Here is a tiny trained network, its code and every weight. The questions are about switching its units off for an input and a class, where a switched-off unit gives its printed mean instead of its output.

import numpy as np


def w(rows, s, z=0):
    codes = np.array(rows[::2]) - 128.0
    scale = np.full(codes.shape[1], s)
    scale[-1] = z or s
    return codes * scale


def f(y):
    return np.maximum(y, 0)


def log_softmax(a):
    a = a - a.max(-1, keepdims=True)
    return a - np.log(np.exp(a).sum(-1, keepdims=True))


def net(x, mask):
    res = np.array(x, float).reshape(1, 8) / 4 @ E
    y = f(res @ A[0][:, :-1].T + A[0][:, -1])
    res = res + np.where(mask, y, B[0][:, -1]) @ B[0][:, :-1]
    return log_softmax(res[-1] @ U[:, :-1].T + U[:, -1])


A, B = {}, {}
E = w([
[127,129,126,128,127,132,125],'x0',
[129,124,129,131,133,119,132],'x1',
[134,133,130,130,126,132,123],'x2',
[200,125,99,70,193,189,130],'x3',
[196,118,59,71,37,51,164],'x4',
[127,121,129,128,129,125,130],'x5',
[158,22,102,207,129,145,103],'x6',
[140,143,136,157,105,193,249],'x7',
],0.013)
A[0] = w([
[93,125,117,162,135,176,190,23],'n0',
[79,129,181,179,183,190,104,78],'n1',
[108,121,162,182,213,149,95,88],'n2',
[84,135,157,152,202,173,130,4],'n3',
[130,121,180,139,153,129,169,132],'n4',
[51,109,192,190,53,91,120,92],'n5',
[130,58,116,190,167,140,102,94],'n6',
[102,111,145,99,186,98,9,38],'n7',
[132,149,155,184,158,181,239,28],'n8',
[107,113,150,104,176,84,68,85],'n9',
[85,201,230,19,130,103,140,50],'n10',
[113,180,190,112,138,153,110,117],'n11',
[42,134,188,184,87,105,124,70],'n12',
[119,118,142,63,166,140,139,79],'n13',
[171,85,106,94,254,190,134,66],'n14',
],0.011,0.0034)
B[0] = w([
[65,208,104,185,72,142,121,195],'n0',
[154,59,74,51,149,133,213,238],'n1',
[146,71,109,97,114,68,151,221],'n2',
[193,89,82,2,150,61,194,207],'n3',
[55,113,75,125,97,120,135,172],'n4',
[227,203,210,96,167,87,95,246],'n5',
[69,72,167,170,86,174,79,214],'n6',
[48,192,43,176,135,143,123,226],'n7',
[30,184,85,152,137,150,135,247],'n8',
[55,210,68,148,71,164,172,192],'n9',
[117,41,198,126,28,195,89,249],'n10',
[128,41,124,113,105,123,132,191],'n11',
[201,153,162,163,222,105,92,228],'n12',
[154,156,191,158,138,160,85,163],'n13',
[228,191,185,126,182,190,102,231],'n14',
],0.0075,0.012)
U = w([
[179,64,26,61,35,12,216,147],'0',
[196,215,196,151,172,124,105,41],'1',
[10,199,41,181,79,115,152,48],'2',
[94,2,175,193,44,147,115,252],'3',
],0.0087,0.004)

Each question gives the input, the list of numbers given to net, and the class t.
The units are the neurons (one row each of A and B). Each row of codes is followed by its name. A weight is (code - 128) times the scale printed after its matrix; where a second scale follows, it is the last column's (A, B and U).
mask holds one flag per neuron, in row order. A switched-off neuron (its flag False) gives its mean, the last column of its row in B, instead of its output. The means were averaged over made-up inputs and are rounded, as every weight is.
A unit's drop is (log p(t) with every unit on - log p(t) with that unit switched off) / (log p(t) with every unit on - log p(t) with every unit switched off).
The circuit of an input: a set's keep is (log p(t) with only the set's units on - log p(t) with every unit switched off) / (log p(t) with every unit on - log p(t) with every unit switched off). Starting from the 12 units with the biggest drops (on a tie, the unit counted first), units are removed one at a time, each time the one whose removal leaves the highest keep (on an exact tie, the one counted first), for as long as the keep stays at least 0.8.
units of the circuit, in order: the units of the circuit, biggest drop first
most important unit: the unit with the biggest drop
top k neurons: the k neurons with the biggest drops, biggest first
drop when u is switched off: that unit's drop, to one decimal
input [2,3,-8,6,5,-4,-6,-1], class 1: units of the circuit, in order	[n1]
input [4,-5,-3,-5,-7,4,6,2], class 0: units of the circuit, in order	[n1 n3]
input [-3,-3,2,3,6,8,7,-6], class 3: top 2 neurons	[n6 n3]
input [-2,-6,5,-4,0,-7,-5,-1], class 3: top 3 neurons	[n10 n14 n11]
input [0,-6,-7,-2,-7,1,1,5], class 0: top 2 neurons	[n3 n1]
input [4,-8,3,3,5,-7,7,-1], class 3: top 3 neurons	[n3 n1 n6]
input [8,-3,3,0,-2,-7,4,4], class 2: units of the circuit, in order	[n10 n8]
input [3,-4,-6,2,7,-3,8,-1], class 3: top 3 neurons	[n3 n1 n6]
input [7,-5,4,-3,-8,3,8,6], class 0: top 4 neurons	[n3 n1 n2 n10]
input [0,-1,0,1,5,-3,-1,6], class 2: units of the circuit, in order	[n3 n1]
input [-2,3,3,-8,7,7,-5,-8], class 1: units of the circuit, in order	[n5 n1]
input [-1,-8,-1,6,5,-8,4,6], class 1: top 2 neurons	[n14 n1]
input [6,5,0,6,1,-1,-4,-7], class 2: top 3 neurons	[n7 n9 n5]
input [-7,3,8,1,-4,-2,-4,6], class 2: most important unit	n8
input [7,2,-8,-6,-6,-8,1,-7], class 2: top 4 neurons	[n7 n9 n14 n6]
input [6,2,-2,-1,0,-4,-6,5], class 3: top 3 neurons	[n10 n7 n9]
input [1,-5,3,-3,4,-8,-5,4], class 3: units of the circuit, in order	[n10 n3]
input [-4,1,-7,0,-8,2,8,8], class 0: drop when n3 is switched off	0.9
input [7,1,-5,2,1,7,-6,-2], class 3: drop when n10 is switched off	0.3
input [5,7,-4,3,4,4,5,2], class 3: units of the circuit, in order	[n3]
